Below is a small trained network, with its code and all its weights. Each question gives an input and a class and asks what happens when units are switched off, that is, made to give their printed mean instead of their output.

import numpy as np


def w(rows, s, z=0):
    codes = np.array(rows[::2]) - 128.0
    scale = np.full(codes.shape[1], s)
    scale[-1] = z or s
    return codes * scale


def norm(h):
    return h / np.sqrt((h * h).mean(-1, keepdims=True) + 1e-5)


def f(y):
    return np.maximum(y, 0)


def log_softmax(a):
    a = a - a.max(-1, keepdims=True)
    return a - np.log(np.exp(a).sum(-1, keepdims=True))


def net(x, mask):
    res = np.array(x, float).reshape(1, 6) / 4 @ E
    u = 0
    for l in range(2):
        y = f(norm(res) @ A[l][:, :-1].T + A[l][:, -1])
        res = res + np.where(mask[u : u + 5], y, B[l][:, -1]) @ B[l][:, :-1]
        u += 5
    return log_softmax(norm(res)[-1] @ U[:, :-1].T + U[:, -1])


A, B = {}, {}
E = w([
[131,139,133,120,76,123,144,135,110,117],'x0',
[118,132,60,244,129,137,137,129,74,152],'x1',
[86,163,162,100,177,174,142,133,40,118],'x2',
[138,151,143,142,127,102,120,110,123,100],'x3',
[23,197,159,150,81,171,118,2,191,206],'x4',
[250,174,155,120,103,248,90,108,127,124],'x5',
],0.0067)
A[0] = w([
[173,90,127,205,65,107,61,168,239,124,51],'L0N1',
[67,145,216,146,178,206,152,166,49,96,34],'L0N2',
[238,146,157,148,142,228,146,108,173,101,24],'L0N3',
[124,133,214,23,139,139,120,135,177,100,72],'L0N4',
[111,142,72,254,120,172,131,148,75,131,3],'L0N5',
],0.0087,0.0059)
B[0] = w([
[108,188,49,61,111,114,62,144,145,146,238],'L0N1',
[109,206,27,95,67,73,18,216,208,133,244],'L0N2',
[80,88,170,129,124,154,92,153,58,82,251],'L0N3',
[174,83,160,123,110,59,127,69,139,216,254],'L0N4',
[214,101,240,114,122,39,111,62,158,249,235],'L0N5',
],0.012,0.0042)
A[1] = w([
[253,89,140,83,169,58,147,242,86,74,252],'L1N1',
[112,170,172,152,128,187,226,63,212,133,24],'L1N2',
[10,74,118,199,145,5,189,145,168,117,90],'L1N3',
[42,167,190,118,87,173,103,60,187,148,60],'L1N4',
[179,146,110,226,91,206,87,107,40,185,203],'L1N5',
],0.0073,0.0021)
B[1] = w([
[72,180,97,212,150,165,198,54,149,160,254],'L1N1',
[168,139,90,254,148,151,191,147,63,147,145],'L1N2',
[194,91,224,44,91,220,62,175,98,54,208],'L1N3',
[147,167,37,225,206,137,205,144,86,72,213],'L1N4',
[99,57,185,30,136,106,189,179,175,81,182],'L1N5',
],0.009,0.0086)
U = w([
[169,126,209,118,124,64,151,74,155,249,239],'0',
[102,215,15,92,100,101,49,179,163,147,134],'1',
[108,164,47,215,174,191,245,106,109,123,116],'2',
[118,101,223,69,115,216,98,164,102,69,3],'3',
],0.013,0.002)

Each question gives the input, the list of numbers given to net, and the class t.
The units are the neurons (one row each of A and B). Each row of codes is followed by its name. A weight is (code - 128) times the scale printed after its matrix; where a second scale follows, it is the last column's (A, B and U).
mask holds one flag per neuron, layer by layer. A switched-off neuron (its flag False) gives its mean, the last column of its row in B, instead of its output. The means were averaged over made-up inputs and are rounded, as every weight is.
A unit's drop is (log p(t) with every unit on - log p(t) with that unit switched off) / (log p(t) with every unit on - log p(t) with every unit switched off).
The circuit of an input: a set's keep is (log p(t) with only the set's units on - log p(t) with every unit switched off) / (log p(t) with every unit on - log p(t) with every unit switched off). Starting from all 10 units, units are removed one at a time, each time the one whose removal leaves the highest keep (on an exact tie, the one counted first), for as long as the keep stays at least 0.8.
units of the circuit, in order: the units of the circuit, biggest drop first
unit that matters most: the unit with the biggest drop
top k neurons: the k neurons with the biggest drops, biggest first
k most important neurons of layer l: the k neurons of layer l with the biggest drops, biggest first
drop of u: that unit's drop, to one decimal
input [1,-8,2,-4,-5,-2], class 0: unit that matters most	L0N4
input [-4,7,4,7,-7,5], class 0: 3 most important neurons of layer 1	L1N4, L1N5, L1N2
input [-7,7,-7,5,-4,-3], class 0: top 2 neurons	L0N5, L0N2
input [-5,2,-5,-3,7,-8], class 3: top 2 neurons	L1N3, L1N1
input [7,-5,-5,7,7,-8], class 3: top 4 neurons	L1N3, L1N1, L0N5, L0N2
input [0,-4,-6,2,5,4], class 1: top 3 neurons	L0N1, L0N5, L1N1
input [-4,1,-7,-1,7,7], class 1: top 2 neurons	L0N1, L1N1
input [-7,-5,8,-5,8,-7], class 1: 2 most important neurons of layer 0	L0N2, L0N5
input [-5,-5,7,3,4,6], class 1: top 4 neurons	L0N2, L0N5, L1N3, L1N4
input [-1,1,-6,-4,-2,8], class 3: top 2 neurons	L0N3, L0N2
input [-4,-3,-4,6,-3,6], class 3: top 3 neurons	L0N3, L0N2, L0N5
input [6,6,-2,8,2,-8], class 3: top 2 neurons	L1N3, L0N4
input [1,-5,4,4,-7,-3], class 2: top 2 neurons	L1N1, L0N5
input [-1,3,-2,-5,1,6], class 3: units of the circuit, in order	L0N3
input [1,-1,-4,4,-8,-7], class 2: top 2 neurons	L1N1, L0N2
input [-7,-2,2,0,-4,-6], class 3: 2 most important neurons of layer 1	L1N3, L1N4
input [7,1,2,-8,5,5], class 2: 2 most important neurons of layer 1	L1N4, L1N3
input [-6,4,2,-8,-1,-8], class 3: drop of L1N3	0.6
input [-7,8,-2,-5,-4,0], class 0: drop of L0N5	0.9
input [-5,-3,-8,2,3,4], class 1: units of the circuit, in order	L0N1
input [2,4,-1,4,-1,8], class 3: drop of L1N1	0.0
input [3,6,6,5,5,-3], class 0: 2 most important neurons of layer 0	L0N5, L0N1
